Below are the code and all the weights of a small trained network. Each question names an input and a target symbol and asks about switching units off, where a switched-off unit gives its printed mean instead of its output.

import numpy as np


def w(rows, s, z=0):
    codes = np.array(rows[::2]) - 128.0
    scale = np.full(codes.shape[1], s)
    scale[-1] = z or s
    return codes * scale


def f(y):
    return y / 2 * (1 + np.tanh(0.7978845608 * (y + 0.044715 * y**3)))


def softmax(a):
    e = np.exp(a - a.max(-1, keepdims=True))
    return e / e.sum(-1, keepdims=True)


def log_softmax(a):
    a = a - a.max(-1, keepdims=True)
    return a - np.log(np.exp(a).sum(-1, keepdims=True))


def net(x, mask):
    ids = ['ΔΛΣΨβγητφ'.index(c) for c in x.split()]
    T = len(ids)
    res = E[ids] + P[:T]
    u = 0
    for l in range(2):
        q, k, v = (res @ M[l].T for M in (Q, K, V))
        z = softmax(np.where(np.tri(T) > 0, q @ k.T / 2**0.5, -1e9)) @ v
        res = res + np.where(mask[u], z, O[l][:, -1]) @ O[l][:, :-1]
        u += 1
        y = f(res @ A[l][:, :-1].T + A[l][:, -1])
        res = res + np.where(mask[u : u + 4], y, B[l][:, -1]) @ B[l][:, :-1]
        u += 4
    return log_softmax(res[-1] @ U[:, :-1].T + U[:, -1])


Q, K, V, O, A, B = {}, {}, {}, {}, {}, {}
E = w([
[145,198,91,57,126],'Δ',
[130,130,121,4,78],'Λ',
[154,155,125,116,155],'Σ',
[171,137,133,66,115],'Ψ',
[136,100,158,124,82],'β',
[166,133,169,150,143],'γ',
[116,197,125,129,119],'η',
[124,171,144,149,123],'τ',
[152,127,183,166,118],'φ',
],0.016)
P = w([
[194,74,146,104,147],'0',
[111,146,177,86,157],'1',
[211,125,108,143,153],'2',
[120,172,197,104,126],'3',
[178,132,73,179,126],'4',
[108,166,179,114,132],'5',
[170,89,12,143,141],'6',
],0.011)
Q[0] = w([
[67,136,158,136,177],'0.h1',
[92,101,165,75,247],'0.h1',
],0.012)
K[0] = w([
[72,137,136,138,188],'0.h1',
[91,167,255,66,123],'0.h1',
],0.0095)
V[0] = w([
[141,74,139,64,219],'0.h1',
[222,2,49,135,99],'0.h1',
],0.011)
O[0] = w([
[50,55,116,215,251,230],'0.h1',
[175,183,13,123,253,251],'0.h1',
],0.0049,0.0024)
A[0] = w([
[67,82,184,170,127,5],'0.n1',
[94,62,162,59,121,114],'0.n2',
[30,127,88,71,82,31],'0.n3',
[115,216,99,247,174,187],'0.n4',
],0.013,0.0026)
B[0] = w([
[127,88,41,10,196,138],'0.n1',
[116,220,160,138,118,200],'0.n2',
[181,39,109,172,193,150],'0.n3',
[240,46,201,30,148,251],'0.n4',
],0.011,0.0027)
Q[1] = w([
[118,2,43,52,49],'1.h1',
[123,150,135,202,81],'1.h1',
],0.0097)
K[1] = w([
[249,78,40,101,2],'1.h1',
[53,81,171,32,115],'1.h1',
],0.0099)
V[1] = w([
[132,212,40,58,156],'1.h1',
[117,113,1,186,134],'1.h1',
],0.015)
O[1] = w([
[109,88,199,188,139,208],'1.h1',
[249,116,171,66,94,2],'1.h1',
],0.011,0.0087)
A[1] = w([
[204,255,66,28,167,111],'1.n1',
[58,127,186,46,191,2],'1.n2',
[143,228,75,107,156,9],'1.n3',
[217,215,116,64,149,184],'1.n4',
],0.016,0.0057)
B[1] = w([
[88,73,21,237,58,187],'1.n1',
[240,186,105,117,96,254],'1.n2',
[253,173,161,188,89,126],'1.n3',
[140,161,172,24,119,218],'1.n4',
],0.017,0.0076)
U = w([
[154,71,183,183,97,148],'Δ',
[171,172,137,127,106,130],'Λ',
[123,132,75,95,176,111],'Σ',
[133,138,154,83,126,73],'Ψ',
[102,123,112,77,63,126],'β',
[138,119,91,147,105,42],'γ',
[5,149,135,115,125,254],'η',
[90,175,116,129,114,199],'τ',
[127,125,114,159,72,40],'φ',
],0.015,0.0091)

Each question gives the input, a string of symbols that net reads in full, and the target symbol t.
The units are the heads (2 rows each of Q, K, V and O) and the neurons (one row each of A and B). Each row of codes is followed by its name. A weight is (code - 128) times the scale printed after its matrix; where a second scale follows, it is the last column's (O, A, B and U).
mask holds one flag per unit, layer by layer, with each layer's heads first. A switched-off unit (its flag False) gives its mean, the last column of its rows in O or B, instead of its output. The means were averaged over made-up inputs and are rounded, as every weight is.
A unit's drop is (log p(t) with every unit on - log p(t) with that unit switched off) / (log p(t) with every unit on - log p(t) with every unit switched off).
The circuit of an input: a set's keep is (log p(t) with only the set's units on - log p(t) with every unit switched off) / (log p(t) with every unit on - log p(t) with every unit switched off). Starting from all 10 units, units are removed one at a time, each time the one whose removal leaves the highest keep (on an exact tie, the one counted first), for as long as the keep stays at least 0.8.
circuit, biggest first: the units of the circuit, biggest drop first
unit that matters most: the unit with the biggest drop
top k neurons: the k neurons with the biggest drops, biggest first
top k neurons in layer l: the k neurons of layer l with the biggest drops, biggest first
input β Δ γ, target β: top 4 neurons	(0.n4, 1.n4, 0.n2, 1.n1)
input Σ β β β Δ β Ψ, target Δ: unit that matters most	0.n4
input Δ Δ φ η γ τ Λ, target γ: circuit, biggest first	(0.n4, 1.h1, 0.n2, 1.n1)
input Δ β Λ, target Δ: circuit, biggest first	(1.h1, 1.n4)
input β β β Σ Σ φ γ, target Σ: top 2 neurons	(0.n4, 1.n2)
input β β Δ Δ η, target Δ: circuit, biggest first	(1.h1, 0.n4)
input φ β η, target φ: circuit, biggest first	(1.n1, 1.h1, 0.n4)
input Δ Δ Σ Δ η φ, target Λ: top 2 neurons	(1.n2, 0.n1)
input β η Σ Λ, target Λ: top 2 neurons	(1.n2, 0.n2)
input Λ τ β Δ η Δ Ψ, target η: top 2 neurons	(0.n4, 1.n2)
input Ψ β η Δ β Δ φ, target β: top 2 neurons	(0.n4, 0.n2)
input Ψ β Σ, target Ψ: circuit, biggest first	(0.h1, 0.n4, 1.n4)
input β Δ γ β γ, target γ: circuit, biggest first	(1.h1, 1.n1, 0.n4, 0.h1)
input β β φ, target β: top 2 neurons	(0.n4, 1.n4)
input η Σ β β Ψ β β, target Ψ: unit that matters most	1.h1
input Δ Ψ η, target Δ: circuit, biggest first	(0.n4, 1.h1)
input η β Ψ Σ β η η, target β: top 2 neurons	(0.n4, 1.n4)
input β β γ η Δ, target γ: top 3 neurons in layer 1	(1.n1, 1.n3, 1.n4)
input Δ Δ Ψ β, target Λ: circuit, biggest first	(0.n1, 1.n2, 0.h1)
input β φ γ β γ, target γ: circuit, biggest first	(1.h1, 1.n1, 0.n4)
input Ψ β η Ψ φ, target η: top neuron	(1.n2)
input β Δ Σ η Δ Δ, target η: top 3 neurons	(0.n4, 0.n3, 0.n1)
input Δ γ γ, target Δ: circuit, biggest first	(0.n4, 1.n2)
input Δ β β η, target Λ: top 2 neurons	(1.n2, 0.n4)
input η Δ Δ η β β Ψ, target β: top 3 neurons	(1.n4, 1.n1, 0.n2)
input β Δ Δ β Δ, target Δ: circuit, biggest first	(1.h1, 0.n4)
input Λ β Δ Δ β Λ Σ, target β: top 4 neurons	(1.n4, 0.n4, 1.n1, 0.n2)
